[146 146 127 129 122 123 138 149 145 117 154 134 128 129 128 134]
What is the 4th-last entry?
A: 128
The last entry is 134
What is the entry just right of 117?
A: 154
The entry just right of the largest entry is 134
What is the first entry from the left?
A: 146

128,128,128,128,128,128,128,128,130,146
128,128,129,141,149,149,150,149,149,149
128,128,128,128,128,139,149,150,149,149
129,145,149,149,150,150,150,149,149,150
128,129,144,150,149,149,149,149,149,149
129,128,128,128,128,134,148,149,149,149
128,128,128,128,128,129,137,148,150,150
128,128,128,128,128,128,128,139,149,149
128,128,128,128,128,128,135,148,149,149
136,148,150,149,149,149,150,149,149,150
128,128,128,128,128,132,148,149,149,149
Counting starts at 1.
The entry in the top-left corner?
A: 128
The entry just left of 132: 128
The entry in the bottom-right corner: 149
The entry in the bottom-left corner -> 128
The entry at row 2, column 1?
A: 128
The top-right entry?
A: 146
The entry in row 3 and column 1?
A: 128
The entry in row 1 and column 3: 128
The entry just right of 134?
A: 148
The entry at row 2, column 3 -> 129
The entry at row 1, column 2 -> 128
The entry in row 3 and column 2?
A: 128

Read these off the grid that follows. Rows and columns are numbered from 1.
1) What is the entry directly above 111?
2) What is the bottom-right entry?
3) What is the top-right entry?
4) What is the entry at row 1, column 1?
5) What is the bottom entry of the column that holds the smallest entry?
6) What is the entry at row 1, column 2?
7) What is the entry at row 3, column 3?
8) What is the entry in row 3 and column 2?
[[129 125 131 127 123 125 122 126]
 [128 127 129 128 126 127 126 127]
 [111 141 142 151 131 140 123 138]
 [130 126 129 128 124 125 124 125]
 [128 127 128 129 126 127 126 127]
 [130 125 130 129 122 124 121 124]
 [110 141 142 151 131 140 123 138]
 [113 139 139 148 130 138 123 137]
 [129 127 128 129 126 127 126 127]
 [131 122 132 128 118 122 116 122]
 [129 127 129 128 127 127 127 127]
 [131 124 130 129 121 123 119 123]]
1) 128
2) 123
3) 126
4) 129
5) 131
6) 125
7) 142
8) 141

Read these off the matrix that follows.
1) Report the third entry on the main diagonal.
2) Report the entry in the top-left corner.
3) Report the entry directly below the smallest entry.
4) Report the largest entry.
5) Report the largest entry in the last column.
6) Report the third smallest entry.
7) Report the last entry, reading row by row.
8) Report the 1st entry on the diagonal from the top-right corner.
[[139 137 118 108 143 104 129 124 121 129 122 130 136]
 [127 129 123 116 141 112 125 128 124 131 124 135 136]
 [127 118 126 116 132 109 129 136 122 134 123 134 140]
 [133 122 126 117 131 113 128 128 120 132 120 129 138]
 [140 139 119 113 144 106 130 132 127 125 123 131 140]
 [139 128 129 126 125 121 128 131 125 124 125 122 130]
 [139 131 123 118 129 116 128 131 124 127 124 127 134]
 [134 130 123 117 133 114 128 134 128 129 125 135 137]
 [139 138 121 108 147 102 130 125 125 129 120 124 141]
 [135 126 130 127 121 128 126 130 127 126 126 122 130]
 [134 134 121 112 138 105 126 136 126 127 125 132 137]
 [130 119 127 117 131 116 127 130 123 134 121 133 141]
 [132 122 125 115 131 110 130 135 124 132 124 134 138]
 [126 122 127 116 141 106 126 137 126 132 123 139 143]
 [128 125 125 116 142 108 129 134 127 132 123 137 142]]
1) 126
2) 139
3) 128
4) 147
5) 143
6) 105
7) 142
8) 136

[139 148 101 150 124 148 135 124 152 105 101 121 121 115 125 104]
The second entry from the left is 148
The 3rd entry from the left: 101
The maximum is 152
The third entry from the right -> 115
Give the entry just left of the largest entry.
A: 124

Read these off the grid that follows. Counting starts at 1.
1) The entry directly above the smallest entry?
2) The smallest entry?
3) The entry in the bottom-right corner?
4) The maximum?
5) The top-right entry?
6) The entry in row 1 and column 1?
7) The entry in row 1 and column 2?
8) The entry just left of 144?
[[140 129 113 142 146 135 115 121 123 108 130 150 114 119]
 [146 142 128 125 145 146 146 143 141 146 120 123 110 133]
 [143 146 112 132 108 135 132 138 121 121 134 114 140 107]
 [114 125 118 141 136 121 108 146 119 129 122 144 120 111]
 [118 125 124 143 123 149 108 120 114 149 123 146 115 139]]
1) 133
2) 107
3) 139
4) 150
5) 119
6) 140
7) 129
8) 122
